In the rows, zero is written as 100.
Each row of numbers stands for one thing and depends on some of the facts below. Use the named rows to name the rest.

Facts:
(92) γ:b ξ:(603) Θ:(412)
(478) γ:a Θ:(467)
(232) γ:e Θ:(195)
(1818) γ:b
(1255) γ:b
(1491) γ:b Θ:(472)
(17) γ:c
(472) γ:a Θ:(1156)
(542) γ:b ξ:(1198), (375)
(1234) γ:c ξ:(1491) Θ:(691)
(1333) γ:c Θ:(642)
(195) γ:a Θ:(252)
(48) γ:a ξ:(833)
(723) γ:a ξ:(1201) Θ:(952)
(245) γ:a ξ:(516) Θ:(1619)
(196) γ:f Θ:(1818)
(702) γ:a ξ:(1277), (654)
(1424) γ:c Θ:(1747)
(1022) γ:c Θ:(1169)
(794) γ:f ξ:(1083), (501) Θ:(1038)
(154) γ:a Θ:(459)
(1156) γ:c ξ:(1324), (1101) Θ:(1485)
(1650) γ:d
(654) γ:d
(228) γ:a Θ:(1165)
(502) γ:c Θ:(487)
(1238) γ:a
(821) γ:a ξ:(664)
(310) γ:a Θ:(245)
(221) γ:f Θ:(75)
(824) γ:c ξ:(555) Θ:(196)
(1036) γ:a Θ:(1367)
(1394) γ:a Θ:(996)
(896) γ:b
(1339) γ:c
(949) γ:f ξ:(462)
(1440) γ:a Θ:(1394)
(652) γ:e ξ:(996) Θ:(723)
(1549) γ:a Θ:(702)
(846) γ:d ξ:(1747) Θ:(760)
(1430) γ:b ξ:(1418), (935), (779)
(332) γ:a Θ:(340)
(1293) γ:c ξ:(245), (935)
(1170) γ:b ξ:(1474) Θ:(1807)
(486) γ:f ξ:(516), (1201), (1682) Θ:(800)
(800) γ:a Θ:(1339)
(322) γ:a ξ:(1807)
(284) γ:e
(423) γ:c ξ:(413) Θ:(228)
(664) γ:a ξ:(949), (1442)
(157) γ:b ξ:(65) Θ:(1238)
(1277) γ:b Θ:(779)
(1442) γ:b ξ:(231), (1432)
(1168) γ:a ξ:(995)
(1569) γ:a ξ:(501) Θ:(782)
(1454) γ:d Θ:(1294)
(935) γ:a Θ:(833)
(733) γ:d ξ:(1083) Θ:(1494)
(50) γ:d ξ:(1083), (531), (1101) Θ:(232)
(1310) γ:a ξ:(787) Θ:(1682)
(603) γ:b ξ:(995) Θ:(516)
(1703) γ:d ξ:(1624)
(1432) γ:e Θ:(480)
(1419) γ:a ξ:(754) Θ:(1168)
(171) γ:a ξ:(17) Θ:(622)
(1471) γ:a Θ:(1420)
(1038) γ:d Θ:(1333)
(1245) γ:a ξ:(654)
(459) γ:b ξ:(1807) Θ:(502)
(1641) γ:d ξ:(896), (821) Θ:(1332)
(689) γ:a Θ:(531)
(1026) γ:c ξ:(1747), (221), (322) Θ:(144)
(754) γ:a ξ:(935) Θ:(1281)
(401) γ:b Θ:(332)
(265) γ:d
(1198) γ:d ξ:(1682)
(1754) γ:a
(538) γ:c ξ:(311)
(375) γ:f ξ:(1022) Θ:(1783)
(1519) γ:d ξ:(723) Θ:(787)
(691) γ:a Θ:(1471)
(189) γ:f ξ:(516)
(1621) γ:a Θ:(1026)
(487) γ:a ξ:(531)
(779) γ:c ξ:(1667) Θ:(1310)
(413) γ:a ξ:(1324), (733), (1238)
(1628) γ:b Θ:(1170)
(1624) γ:d Θ:(1345)
(231) γ:a ξ:(1294) Θ:(559)
(1101) γ:c ξ:(487), (1703) Θ:(1804)
(782) γ:a ξ:(689)
(114) γ:c ξ:(50), (487) Θ:(934)
(501) γ:a ξ:(1807) Θ:(995)
(1796) γ:d ξ:(1432)
(1132) γ:a Θ:(192)
(544) γ:c Θ:(191)
(1297) γ:a Θ:(1424)
(1324) γ:b ξ:(395), (1367) Θ:(821)
(1169) γ:a Θ:(375)
(1294) γ:f Θ:(1474)
(559) γ:d ξ:(1432) Θ:(322)
(1362) γ:a
(1159) γ:f ξ:(221) Θ:(265)
(622) γ:a Θ:(126)
(192) γ:a Θ:(1549)
(204) γ:a ξ:(949) Θ:(1101)
(295) γ:a ξ:(1294) Θ:(736)
(1783) γ:d ξ:(114) Θ:(1796)
(833) γ:f ξ:(472) Θ:(311)
(516) γ:a Θ:(652)
(642) γ:d Θ:(1650)
(1420) γ:d ξ:(501)
(1201) γ:b
(1367) γ:a
(996) γ:a Θ:(1628)
(65) γ:a Θ:(733)
(248) γ:c ξ:(1026), (375)
(311) γ:b ξ:(17), (1101)
(1619) γ:a ξ:(189)
(494) γ:a Θ:(421)
(1667) γ:d ξ:(310) Θ:(1194)
(995) γ:b Θ:(1255)
(467) γ:c ξ:(114) Θ:(1132)
(1485) γ:a
(1332) γ:f ξ:(555) Θ:(584)
(252) γ:b Θ:(1442)
(1682) γ:f ξ:(1083) Θ:(150)
(1546) γ:d ξ:(472), (50)
(1804) γ:a ξ:(1796) Θ:(1621)
(934) γ:d ξ:(1682)
(1418) γ:d
(555) γ:c ξ:(462)
(70) γ:b ξ:(150), (846) Θ:(794)
(1747) γ:a Θ:(413)
(1017) γ:a Θ:(1036)
(421) γ:b Θ:(114)
(531) γ:b Θ:(1449)
(1097) γ:e ξ:(1471) Θ:(1159)
(395) γ:b ξ:(1569) Θ:(204)
(462) γ:f Θ:(1440)
(1160) γ:d ξ:(310), (1449) Θ:(1245)
(340) γ:f Θ:(486)
(1494) γ:c ξ:(1293) Θ:(1418)
(946) γ:a ξ:(664), (1641) Θ:(1454)
(736) γ:e ξ:(1255), (50)
(1083) γ:a ξ:(1747), (501) Θ:(1667)
(1345) γ:b ξ:(1201), (221)
(787) γ:a ξ:(1641), (779) Θ:(555)
(584) γ:a ξ:(1418), (1703), (1293)
(1281) γ:c ξ:(846)
(1553) γ:a ξ:(876), (846)
(1810) γ:e ξ:(949) Θ:(949)
(1165) γ:a ξ:(1419) Θ:(284)
(760) γ:b
(1190) γ:c Θ:(1017)
(876) γ:e
(1194) γ:a ξ:(322)
(150) γ:a ξ:(1754), (1160)
(126) γ:f
(7) γ:b
(412) γ:a Θ:(310)
(480) γ:a ξ:(395) Θ:(478)
(75) γ:a
(191) γ:a ξ:(65) Θ:(92)
(1240) γ:c
(1675) γ:d ξ:(75), (824), (1783) Θ:(295)
(952) γ:a Θ:(1810)
(1449) γ:a ξ:(1420) Θ:(603)
(711) γ:a ξ:(1420), (221) Θ:(462)
(144) γ:b ξ:(1159)
(1474) γ:a Θ:(157)
(1807) γ:b ξ:(221) Θ:(231)

Named rows:
97 101 99 100 104 113 97 102 102 108 107 110 92 98 95 103 90 101 100 101
 99 88 82 88 97 93 98 104 108 101 105 91 103 91 100 106 101 102 98 95 86
 90 93 98 95 109: (462)
92 114 99 108 90 97 101 95 89 89 102 85 118 99 104 107 88 88 84 90 98 90
 100 116 86 98 94 110 96 107 116 92 108 119 126 86 95 87 103 92 116 104
 108 107 86 106: (531)
88 78 90 91 128 104 115 110 112 83 90 110 96 97 93 100 110 120 94 110 91
 113 86 97 94 98 116 74 121 101 101 105 99 80 92 102 104 119 98 95 74 79
 80 113 94 116: (75)
96 94 108 112 90 104 113 88 88 91 110 92 102 96 100 90 109 98 113 99 106
 74 114 111 101 86 97 101 99 104 103 98 98 106 100 99 93 83 107 99 108
 108 114 101 101 80: (1156)
94 111 109 84 77 121 119 97 104 86 120 106 111 113 111 110 72 77 122 95
 127 67 106 96 111 113 94 104 116 120 79 85 74 112 119 72 107 98 113 100
 89 97 102 84 112 95: (1022)
103 91 105 102 100 95 88 85 93 121 103 101 84 84 88 85 91 110 114 109 97
 87 81 83 88 88 109 102 97 88 117 99 116 102 82 115 107 102 98 97 101 98
 104 96 98 102: (486)
106 97 100 99 109 103 91 104 105 116 95 113 92 99 93 90 108 106 111 106
 97 110 97 89 106 100 99 92 94 87 95 108 100 89 81 109 105 109 97 106 90
 94 99 95 104 97: (1553)
105 79 100 96 115 112 98 88 97 123 102 112 75 105 124 108 66 74 81 114
 82 109 77 99 102 98 115 93 121 111 85 92 91 72 98 121 95 103 88 120 78
 106 67 115 64 130: (996)
83 90 97 101 103 87 118 91 95 74 94 72 122 93 92 103 110 108 82 99 86
 102 106 126 78 95 112 85 105 111 117 108 115 115 121 86 94 91 107 88
 117 101 101 121 95 100: (1818)
115 117 103 104 100 119 76 107 100 127 104 129 86 96 102 91 87 91 118 98
 104 92 94 84 113 112 80 109 92 92 101 95 95 88 91 96 102 107 89 112 83
 100 103 82 94 98: (1083)
97 91 94 122 134 119 105 124 102 91 89 112 95 104 89 92 147 118 83 100
 74 118 112 113 108 92 85 78 93 95 99 116 110 66 90 113 79 87 85 101 83
 94 92 120 86 89: (821)
82 90 99 100 102 90 121 94 95 73 94 71 127 100 92 109 112 107 76 98 87
 106 108 124 81 94 110 86 103 111 111 111 112 113 121 89 92 86 106 87
 119 99 101 119 98 100: (760)
94 94 103 82 101 116 112 105 115 100 104 108 109 106 88 104 95 103 112
 104 104 99 94 87 106 108 105 78 114 106 80 109 87 92 95 91 110 107 107
 95 82 80 87 95 115 98: (375)
119 161 96 82 91 101 86 133 116 91 101 123 117 118 86 117 81 97 88 84
 128 123 108 67 93 130 72 126 99 117 125 77 115 112 119 76 98 114 136 92
 96 104 108 93 113 98: (1097)
99 96 96 99 89 77 100 85 94 94 95 86 110 101 111 93 107 105 105 98 112
 105 115 115 96 100 108 100 98 93 109 103 97 119 103 93 104 105 99 106
 112 105 119 100 98 96: (559)
116 104 98 84 95 92 73 117 117 102 105 110 63 62 113 115 70 108 127 97
 86 85 63 82 116 139 111 139 109 104 75 94 84 106 86 82 115 125 69 107
 102 115 63 66 128 120: (65)
92 105 101 101 86 87 105 86 92 94 101 79 122 98 97 104 88 92 93 95 98 92
 102 115 81 101 104 102 99 106 115 101 107 123 119 86 102 94 107 92 120
 102 109 105 96 101: (1807)
118 118 109 111 97 123 77 110 100 131 103 128 90 104 99 90 105 89 118 96
 99 101 109 91 122 114 73 100 83 93 93 106 92 85 87 93 95 97 90 116 85
 102 105 84 98 82: (171)
96 86 109 73 100 103 114 92 115 105 102 106 107 98 85 98 89 110 124 112
 108 97 90 82 97 109 119 73 115 105 86 114 87 102 89 86 120 118 110 100
 90 79 90 92 121 101: (1332)

Name these rows:
No name comes twice in this set of rows, the named rows included.
94 81 90 92 112 64 102 86 102 98 78 79 113 86 87 94 104 114 90 112 87
 120 88 103 68 99 124 80 103 88 121 115 115 115 96 97 119 118 109 93 120
 91 100 115 99 118 : (736)
98 94 107 95 83 66 91 94 99 84 101 59 94 60 99 113 93 112 105 94 73 84
 89 120 89 119 121 131 91 106 91 113 109 135 103 77 104 94 81 92 153 131
 81 84 132 97 : (157)
109 140 81 93 116 116 98 143 117 73 106 131 89 119 92 114 94 125 71 85
 124 116 91 60 94 98 83 130 117 115 131 64 123 82 108 117 86 120 119 82
 70 93 96 107 100 114 : (1471)
119 111 105 95 93 100 72 96 100 138 99 122 84 93 101 89 79 95 125 104
 113 98 88 75 106 108 95 110 91 85 102 96 97 100 81 103 116 112 95 110
 92 98 105 78 104 103 : (946)
104 108 97 107 103 85 82 98 96 114 84 93 113 96 93 94 108 95 93 100 84
 118 104 107 87 108 93 92 84 92 110 112 113 107 97 91 106 100 103 102
 114 103 104 102 93 101 : (1810)
103 115 106 90 94 124 94 103 104 113 110 124 96 101 99 101 68 86 119 96
 108 83 88 83 107 115 89 104 109 108 93 93 89 97 103 80 108 107 98 104
 79 90 94 84 99 102 : (221)
106 111 114 103 74 106 103 83 87 106 116 98 100 96 105 91 81 82 130 96
 119 66 111 94 107 99 93 114 97 105 97 92 88 119 104 89 104 91 108 104
 108 109 118 82 104 81 : (423)
108 87 99 93 105 88 88 91 104 120 93 110 87 90 93 89 91 113 118 112 102
 104 83 79 92 98 114 93 103 85 110 104 101 98 79 111 118 120 97 101 95
 92 98 93 105 110 : (295)
92 101 107 90 85 93 116 88 104 91 101 78 135 107 91 106 96 92 103 98 103
 102 115 115 93 111 102 81 96 108 92 113 96 122 117 71 106 92 115 96 119
 93 106 97 113 89 : (459)
92 84 107 86 85 89 121 77 96 90 110 86 105 91 99 90 87 103 127 107 120
 70 98 98 87 94 124 93 114 104 104 99 90 121 99 88 112 107 114 95 107
 100 108 96 111 93 : (1494)
80 81 98 107 108 108 136 97 98 63 104 85 110 102 95 99 128 108 98 103
 100 85 116 121 95 82 107 81 112 110 98 103 96 98 106 98 87 84 108 90 99
 97 101 118 99 84 : (555)
93 109 99 98 86 57 85 101 118 49 117 116 96 103 118 119 103 107 86 99 92
 95 98 112 104 126 108 124 98 116 103 77 100 101 128 98 87 110 103 97
 112 126 108 103 113 94 : (654)
85 77 104 110 105 98 126 88 91 75 103 81 104 93 94 88 127 116 106 105 95
 81 115 120 88 77 112 86 105 104 108 108 105 102 97 106 87 83 106 95 108
 103 111 116 96 83 : (1281)
98 95 98 94 105 109 99 99 101 106 105 105 90 95 96 99 83 103 101 105 101
 87 76 83 91 92 105 103 108 100 108 92 105 97 96 110 108 108 99 89 89 90
 93 99 95 115 : (1294)
94 67 99 99 113 93 84 82 103 112 106 117 69 96 132 111 65 72 89 121 66
 90 57 106 107 104 122 98 115 105 78 86 88 71 103 122 104 107 77 111 87
 107 68 111 68 140 : (1474)

Now the same things, written a new way:
Known rows:
111 90 98 151 97 78 100 79 93 92 117 83 59 124 96 129 80 56 114 116 97
 83 124 85 91 120 97: (1440)
92 103 117 95 101 105 114 111 110 84 104 107 92 113 113 114 100 95 103
 118 92 120 106 101 115 98 108: (1324)
121 86 69 107 110 105 95 90 61 107 88 111 128 59 90 80 117 122 95 80 102
 71 73 102 83 90 100: (1168)
88 108 95 113 89 84 102 95 115 108 105 87 86 127 106 98 85 91 103 93 108
 118 114 89 105 116 83: (472)
78 98 117 85 102 105 111 99 112 96 112 120 87 118 100 108 105 87 109 122
 94 108 110 92 134 91 97: (833)
89 105 94 117 89 93 101 93 109 108 102 86 88 125 104 103 83 95 101 93
 111 114 112 90 110 126 91: (935)
112 78 92 83 106 137 87 94 72 91 88 103 137 55 101 94 114 121 93 111 110
 72 74 109 84 80 139: (1293)
74 99 111 83 99 110 109 101 116 110 113 117 92 119 114 115 107 90 102
 118 102 118 117 93 147 92 104: (486)
121 105 84 102 123 114 89 109 66 111 91 123 124 49 92 93 120 118 95 87
 94 73 76 122 87 93 113: (934)
119 99 100 85 124 108 81 112 88 103 96 111 124 70 92 91 113 118 101 94
 124 55 69 116 71 84 124: (896)
86 102 121 83 86 103 96 101 133 91 107 78 91 121 114 111 85 88 100 120
 110 115 113 96 96 97 112: (1424)
91 99 91 115 86 94 114 93 99 99 100 96 93 117 109 103 92 96 99 96 89 124
 113 89 119 112 85: (1165)
91 109 109 113 100 103 107 115 105 97 102 107 95 110 104 117 93 93 101
 105 81 124 113 109 125 115 93: (1667)
136 102 87 89 122 104 91 108 69 119 87 122 111 50 86 102 134 117 84 76
 87 76 81 124 80 86 112: (1420)
116 89 97 75 110 115 75 99 93 101 94 94 130 62 98 87 110 116 94 101 123
 58 73 111 61 73 129: (1339)
116 103 88 107 121 112 85 115 65 103 89 125 130 54 87 83 116 115 99 92
 92 73 77 121 84 86 105: (1703)
88 97 85 113 89 77 119 103 119 113 107 91 111 118 131 111 98 101 93 95
 88 130 115 91 126 89 68: (204)
120 95 72 104 111 97 82 92 74 117 91 102 124 68 88 77 108 119 98 74 120
 58 73 104 70 96 101: (1485)
88 103 115 95 99 100 110 116 116 90 104 105 98 117 119 115 102 94 101
 114 96 125 110 103 119 90 107: (157)

Which thing is each row?
No name comes twice in this set of rows, the named rows included.
137 71 78 113 105 99 85 89 52 105 79 109 114 73 71 88 129 114 91 75 95
 68 86 106 77 76 103 : (322)
113 81 95 155 97 85 116 76 81 80 114 90 63 116 98 136 86 60 113 122 76
 91 122 83 103 116 95 : (231)
82 94 78 122 88 102 107 98 101 122 101 91 114 117 133 112 99 103 92 98
 108 135 120 93 138 104 89 : (245)
80 105 121 81 102 98 99 101 126 107 116 109 82 127 96 107 98 86 110 115
 112 95 110 93 123 100 99 : (196)
95 110 93 108 90 84 102 93 112 113 104 87 80 122 106 102 91 91 99 89 108
 116 114 91 101 116 88 : (1747)
92 95 90 118 88 98 114 91 95 99 99 96 95 115 106 104 92 98 100 98 92 123
 111 89 120 115 89 : (1419)
80 107 80 116 90 76 94 109 128 140 110 82 116 128 142 106 97 97 92 90
 122 129 125 96 121 86 73 : (412)
123 81 71 106 108 103 92 90 60 108 84 111 126 63 85 80 120 121 93 76 101
 72 76 104 82 85 101 : (1194)
92 111 111 112 100 98 107 116 107 95 102 108 93 111 102 113 93 91 102
 105 79 125 113 108 119 108 89 : (1675)
113 92 98 76 110 116 75 99 92 97 94 95 127 63 95 84 108 113 98 105 121
 59 74 109 59 74 128 : (17)
89 119 109 108 101 90 92 121 122 112 106 97 95 118 108 111 89 90 101 96
 102 115 114 112 111 112 89 : (642)
122 88 95 85 123 110 99 111 80 90 94 120 136 59 96 98 119 125 97 98 100
 62 65 115 87 75 120 : (1442)
116 86 98 163 100 77 99 75 87 89 120 81 50 124 93 138 78 46 118 123 94
 73 128 83 87 120 101 : (1394)

